K_702: [-20   8  13  12  14  38  -4   6]
K_295: [-11   4   3   1  16  18   2  15]
K_37: [-39  18  12  11  11  43 -11  -4]
K_415: [ 54 -20 -10 -16 -18 -71  11 -10]
K_751: [  94  -37  -29  -42  -52 -117   11  -19]
K_149: [ 38 -19 -17 -13 -12 -44  13  -5]
K_556: [-88  33  21  41  41 104 -33  19]
K_48: [ 58  20  16  34  26  73 -11  22]
K_565: [ 35 -13  -7 -14 -24 -39  14  -5]
K_326: [-88  33  -7 -15  41  43 -11  -5]
tail: [21 41] -> [ 41 104 -33  19]
tail: [ -7 -14] -> [-24 -39  14  -5]

K_446: [  3  48  -7 -11 -16 -12  -5  68  25  -5  -8  10  23  76 -11 -49  12  39]
K_701: [  3  47 -10  17 -17 -32 -10  -6   4   4  -8 -26  23  77  -2  30  37 -19]
K_416: [  1  21   8 -14  -4  -7 -12  -6  17   0 -37 -28 -17 -25  -2  35 -10 -22]
K_685: [  3  48  -7 -11 -16 -12  -5  68  25  -5  -8 -27  23 -21 -11 -49  12  39]
K_164: [  8 -54  -1   9  -9  -5  -2   8   8   1 -28  -2  34   0  13  -5  32   4]
K_198: [  0   3  -4  17 -17 -32 -10  -6   4  -1 -12  24  -8  77  -2  34 -10 -19]
K_491: [  2  36  -7  -6  -8  25   5  26  -4 -15  -6  -8 -17  -9  -6   4 -34   2]
tail: [ -8 -27  23] -> [-21 -11 -49  12  39]
tail: [ -2  35 -10] -> [-22]
tail: [10 23] -> [ 76 -11 -49  12  39]
tail: [ 68  25  -5  -8 -27] -> [ 23 -21 -11 -49  12  39]
tail: [23 77] -> [ -2  30  37 -19]
tail: [8 1] -> [-28  -2  34   0  13  -5  32   4]
tail: [-8 10 23] -> [ 76 -11 -49  12  39]

K_901: [ -8  23  27  25 -18 -16 -29 -30 -37]
K_883: [ -8  24  27  25  72 -16 -30  26  32]
K_962: [14 24 27 25 26 22 30 26 32]
tail: [14 24 27 25] -> [26 22 30 26 32]
tail: [-16 -29] -> [-30 -37]
tail: [-8 23 27] -> [ 25 -18 -16 -29 -30 -37]
tail: [-8 23] -> [ 27  25 -18 -16 -29 -30 -37]

K_687: [ 32  16  13   4 -14  31  33   0  35  -6  -9  15  -2  14 -32 -20  24 -19
  39  40  -4 -25  25  26  24]
K_963: [-16   3 -10  32  27  43  16  24  17   6   9  18  12  20 -10 -11  -3   6
  27 -47  51   5  31  13  10]
K_533: [ -4  -4   8 -14  66 -20 -52 -14 -16   9   4 -31  50 -32  79  48 -27  60
  -1 -11  17  19  14 -15  -1]
K_152: [  1   3   6  22   1  -2  22  63 -31   7   2  15  -1  14   0 -18  -2  16
   8 -16   6  -4  10   8  -1]
K_740: [-49 -18 -13  33 -84  -2  22  63 -32   6   7  20 -40  13 -51 -48 -28  60
 -49 -43 -15  28 -40 -12 -43]
K_527: [ 36  18   3  19 -38  33  43  -8  37 -10   4  22 -35  26 -30 -25  18  -6
  34  23 -15 -31  13  26  25]
K_105: [-43   3 -10  36  27  43  16  24  17  10   9  18  12  20 -10 -11  -3   6
  27 -47  51   5  31  13  10]
K_812: [ 12   3   4 -50 104 -32 -44 -46  -1  -7  -8 -39  58 -29  86 -11  -4   6
   9  21   0   4  25  -9  19]
tail: [-28  60] -> [-49 -43 -15  28 -40 -12 -43]
tail: [-10  32] -> [ 27  43  16  24  17   6   9  18  12  20 -10 -11  -3   6  27 -47  51   5
  31  13  10]
tail: [15 -1 14] -> [  0 -18  -2  16   8 -16   6  -4  10   8  -1]
tail: [-43   3 -10  36] -> [ 27  43  16  24  17  10   9  18  12  20 -10 -11  -3   6  27 -47  51   5
  31  13  10]
tail: [ -2  22  63 -32] -> [  6   7  20 -40  13 -51 -48 -28  60 -49 -43 -15  28 -40 -12 -43]
tail: [32 16] -> [ 13   4 -14  31  33   0  35  -6  -9  15  -2  14 -32 -20  24 -19  39  40
  -4 -25  25  26  24]

K_825: [ -57  -73  -16   67   28 -111    8   31  -41]
K_653: [-22  -9 -16  68  28 -23  47  45 -31]
K_849: [-59 -91 -59 -10  28 -23  46  45 -41]
tail: [-16  68  28] -> [-23  47  45 -31]
tail: [ 8 31] -> [-41]
tail: [-23  46] -> [ 45 -41]
tail: [ 28 -23  47  45] -> [-31]
tail: [  28 -111    8] -> [ 31 -41]

K_640: [-110   -1  -14   66  -43   29   74]
K_566: [-110   -1  -14   65  -43   28   27]
K_381: [-36  -7 -25  63 -42  28  33]
K_514: [-106   -1  -14   13    8    7   70]
tail: [ 65 -43  28] -> [27]
tail: [-106   -1  -14] -> [13  8  7 70]
tail: [-110   -1  -14   66] -> [-43  29  74]
tail: [ -1 -14  65 -43] -> [28 27]

K_929: [ 19  -4 -16 -65 -12 -13 -29  34   2  37  -8  20 -19  -2  11 -27  47  47
  21 -46  68  33  -3  37 -39  91 -30 -10   9 -39 -12  -6   4  -9  37 -25]
K_526: [-26   3   6   2  36  10   0   9 -10 -13  28   7 -10  -1 -14 -10  -1 -13
  -9  -4  -5  -4 -12  10  -5  10   5  10   2  11 -11  -3  17   9  32 -18]
K_896: [ -7  -1 -28 -15 -11  52   8  11 -26  -3 -13  -2 -25  20 -37 -15 -20  -4
  17 -17  10  -4  -6   9 -40  15  48 -10  -2 -13 -10  -6   2  40  45   8]
K_247: [  6  27 -10   5 -17   2   4  16  24  -5 -23  -4  27 -28 -47 -29   3  23
  12 -39  -1  -1  20   7 -33  15   5   1  22   3 -12   9  -9 -12  -3 -26]
K_274: [-22  -5  14   3 -32 -12  -9  19 -10 -13  28   6 -10 -25  16  20   0 -14
  23   2  -3  -4  -1  -7  -8  13   1  -9   7 -26   0  32  -6 -13 -15  -4]
K_138: [  0  -3 -10 -25 -14 -13 -13  24  -7  23  -7  15 -15 -12  18 -21  18  26
  19 -40  51   5  -4  12 -35  43 -15 -10   4 -41 -11   1   4 -12  18 -20]
K_680: [-21  -5   7   3 -31 -12  -8  13  -8 -12  27  12  -4 -28  22  25   0 -15
  19  10  -5  -9  -1 -13  -3  14   2 -11  10 -27  -3  35  -5 -11 -18   2]
K_661: [-26  -3 -10 -25 -14 -13 -13  24  -7  23  -7  15 -15 -12  18 -21  18  26
  19 -40  51   5  -4  12 -35  43 -15 -10   4 -41 -11   1   4 -12  18 -20]
K_177: [  3  30   0   5 -18   3  11  14  28  -4 -23  -4  34 -27 -49 -28   5  29
  14 -42   1  -1  31   7 -35  15   7   6  19  -2 -12   9  -9 -11  -4 -25]
tail: [-10 -13  28   6] -> [-10 -25  16  20   0 -14  23   2  -3  -4  -1  -7  -8  13   1  -9   7 -26
   0  32  -6 -13 -15  -4]
tail: [  3 -31 -12] -> [ -8  13  -8 -12  27  12  -4 -28  22  25   0 -15  19  10  -5  -9  -1 -13
  -3  14   2 -11  10 -27  -3  35  -5 -11 -18   2]

